Here is a tiny trained network, its code and every weight. The questions are about switching its units off for an input and a class, where a switched-off unit gives its printed mean instead of its output.

import numpy as np


def w(rows, s, z=0):
    codes = np.array(rows[::2]) - 128.0
    scale = np.full(codes.shape[1], s)
    scale[-1] = z or s
    return codes * scale


def norm(h):
    return h / np.sqrt((h * h).mean(-1, keepdims=True) + 1e-5)


def f(y):
    return np.maximum(y, 0)


def log_softmax(a):
    a = a - a.max(-1, keepdims=True)
    return a - np.log(np.exp(a).sum(-1, keepdims=True))


def net(x, mask):
    res = np.array(x, float).reshape(1, 6) / 4 @ E
    u = 0
    for l in range(2):
        y = f(norm(res) @ A[l][:, :-1].T + A[l][:, -1])
        res = res + np.where(mask[u : u + 7], y, B[l][:, -1]) @ B[l][:, :-1]
        u += 7
    return log_softmax(norm(res)[-1] @ U[:, :-1].T + U[:, -1])


A, B = {}, {}
E = w([
[144,129,132,127,128,128,123,115,128,129,122],'x0',
[112,140,60,161,121,168,112,129,133,128,66],'x1',
[147,134,125,124,129,136,136,119,132,140,126],'x2',
[131,137,125,120,111,131,133,135,123,134,125],'x3',
[210,99,135,142,164,122,137,214,60,132,127],'x4',
[93,120,110,126,125,111,98,152,157,255,109],'x5',
],0.012)
A[0] = w([
[115,141,147,32,146,66,127,143,166,162,155,51],'L0N0',
[180,77,129,127,186,127,160,206,69,111,84,103],'L0N1',
[184,47,134,194,178,98,135,218,38,219,89,2],'L0N2',
[121,130,34,202,125,195,157,130,104,104,2,141],'L0N3',
[122,180,111,152,103,134,187,44,92,35,153,140],'L0N4',
[216,125,121,182,161,174,144,206,53,83,154,100],'L0N5',
[101,78,153,133,102,111,106,106,160,216,94,115],'L0N6',
],0.0073,0.0061)
B[0] = w([
[178,37,150,154,142,156,149,92,209,98,210,162],'L0N0',
[80,122,193,98,98,143,181,74,85,122,98,237],'L0N1',
[178,238,67,94,156,96,82,182,254,15,141,244],'L0N2',
[116,50,140,148,128,182,10,164,152,90,127,247],'L0N3',
[185,196,104,84,143,90,95,240,159,119,125,248],'L0N4',
[71,52,190,161,126,165,131,102,50,155,133,255],'L0N5',
[124,104,119,163,45,83,171,86,124,162,146,209],'L0N6',
],0.0088,0.0075)
A[1] = w([
[140,178,150,119,117,115,78,149,201,120,172,133],'L1N0',
[107,178,181,121,122,20,220,138,129,108,160,186],'L1N1',
[86,61,103,199,109,120,136,36,145,196,133,130],'L1N2',
[110,128,156,91,126,119,202,94,43,148,204,2],'L1N3',
[163,91,141,69,174,86,138,206,142,101,150,122],'L1N4',
[106,169,70,142,72,143,79,149,146,133,1,126],'L1N5',
[103,156,34,182,128,114,105,145,128,133,81,104],'L1N6',
],0.0093,0.0025)
B[1] = w([
[177,127,141,131,149,80,111,219,242,155,205,254],'L1N0',
[206,138,188,67,105,125,232,104,103,222,143,226],'L1N1',
[82,27,174,127,69,204,152,114,35,117,103,202],'L1N2',
[107,166,113,186,149,88,124,9,131,102,2,172],'L1N3',
[98,192,37,110,126,128,98,91,152,208,131,238],'L1N4',
[99,157,72,173,197,95,193,95,70,89,76,237],'L1N5',
[124,245,23,180,156,119,98,69,131,124,103,188],'L1N6',
],0.0083,0.009)
U = w([
[203,196,141,49,120,61,155,207,211,235,200,254],'0',
[119,219,17,182,176,107,46,227,213,61,119,152],'1',
[139,175,227,101,157,103,200,41,47,136,73,90],'2',
[107,29,188,130,153,201,57,228,31,60,122,68],'3',
[83,7,203,134,9,110,172,99,159,218,205,99],'4',
[6,81,51,204,75,159,136,99,90,179,57,80],'5',
],0.012,0.0019)

Each question gives the input, the list of numbers given to net, and the class t.
The units are the neurons (one row each of A and B). Each row of codes is followed by its name. A weight is (code - 128) times the scale printed after its matrix; where a second scale follows, it is the last column's (A, B and U).
mask holds one flag per neuron, layer by layer. A switched-off neuron (its flag False) gives its mean, the last column of its row in B, instead of its output. The means were averaged over made-up inputs and are rounded, as every weight is.
A unit's drop is (log p(t) with every unit on - log p(t) with that unit switched off) / (log p(t) with every unit on - log p(t) with every unit switched off).
unit that matters most: the unit with the biggest drop
top k neurons: the k neurons with the biggest drops, biggest first
k most important neurons of layer l: the k neurons of layer l with the biggest drops, biggest first
drop of u: that unit's drop, to one decimal
input [7,-8,-5,-3,1,-2], class 2: unit that matters most => L0N2
input [0,1,5,-5,7,-3], class 3: top 3 neurons => L0N5, L1N1, L0N2
input [-1,-1,7,-6,-7,0], class 0: top 3 neurons => L0N5, L0N4, L0N1
input [-1,-3,8,8,6,0], class 2: 2 most important neurons of layer 1 => L1N0, L1N3
input [2,0,-5,-8,-3,-5], class 0: 2 most important neurons of layer 0 => L0N3, L0N2
input [-7,0,-4,8,-8,8], class 4: 2 most important neurons of layer 1 => L1N4, L1N3
input [7,3,-8,-2,3,0], class 3: top 3 neurons => L0N5, L0N1, L0N4
input [8,-7,1,5,0,1], class 4: top 2 neurons => L0N2, L0N4
input [3,7,8,-6,1,-4], class 3: top 2 neurons => L0N2, L0N3
input [7,-1,-8,-7,6,-7], class 2: 2 most important neurons of layer 0 => L0N3, L0N1
input [-8,-8,-5,-3,0,-8], class 0: top 2 neurons => L0N4, L0N1
input [0,5,6,-5,8,-1], class 3: 2 most important neurons of layer 0 => L0N5, L0N1
input [-7,4,8,5,-1,2], class 5: 2 most important neurons of layer 0 => L0N2, L0N4
input [7,4,3,-8,-5,1], class 5: top 2 neurons => L0N2, L1N2
input [-6,-2,5,2,3,-1], class 2: unit that matters most => L0N5
input [7,6,5,8,6,-1], class 3: top 2 neurons => L0N5, L0N1
input [-8,-1,0,0,4,-7], class 2: top 2 neurons => L0N3, L1N3
input [7,-8,7,1,0,1], class 4: top 3 neurons => L0N2, L0N4, L0N0
input [7,1,5,-1,6,4], class 1: top 2 neurons => L0N2, L1N1
input [6,4,2,5,8,7], class 1: unit that matters most => L0N2
input [-4,-1,1,1,-4,-6], class 0: 2 most important neurons of layer 0 => L0N3, L0N2
input [-4,-3,-7,7,1,-1], class 2: drop of L1N3 => 0.1
input [-7,0,2,-5,-5,4], class 4: drop of L0N6 => 0.1
input [-1,-4,-5,-4,0,-7], class 0: drop of L0N4 => 3.0
input [1,-5,-5,7,0,-7], class 0: drop of L0N1 => 0.3
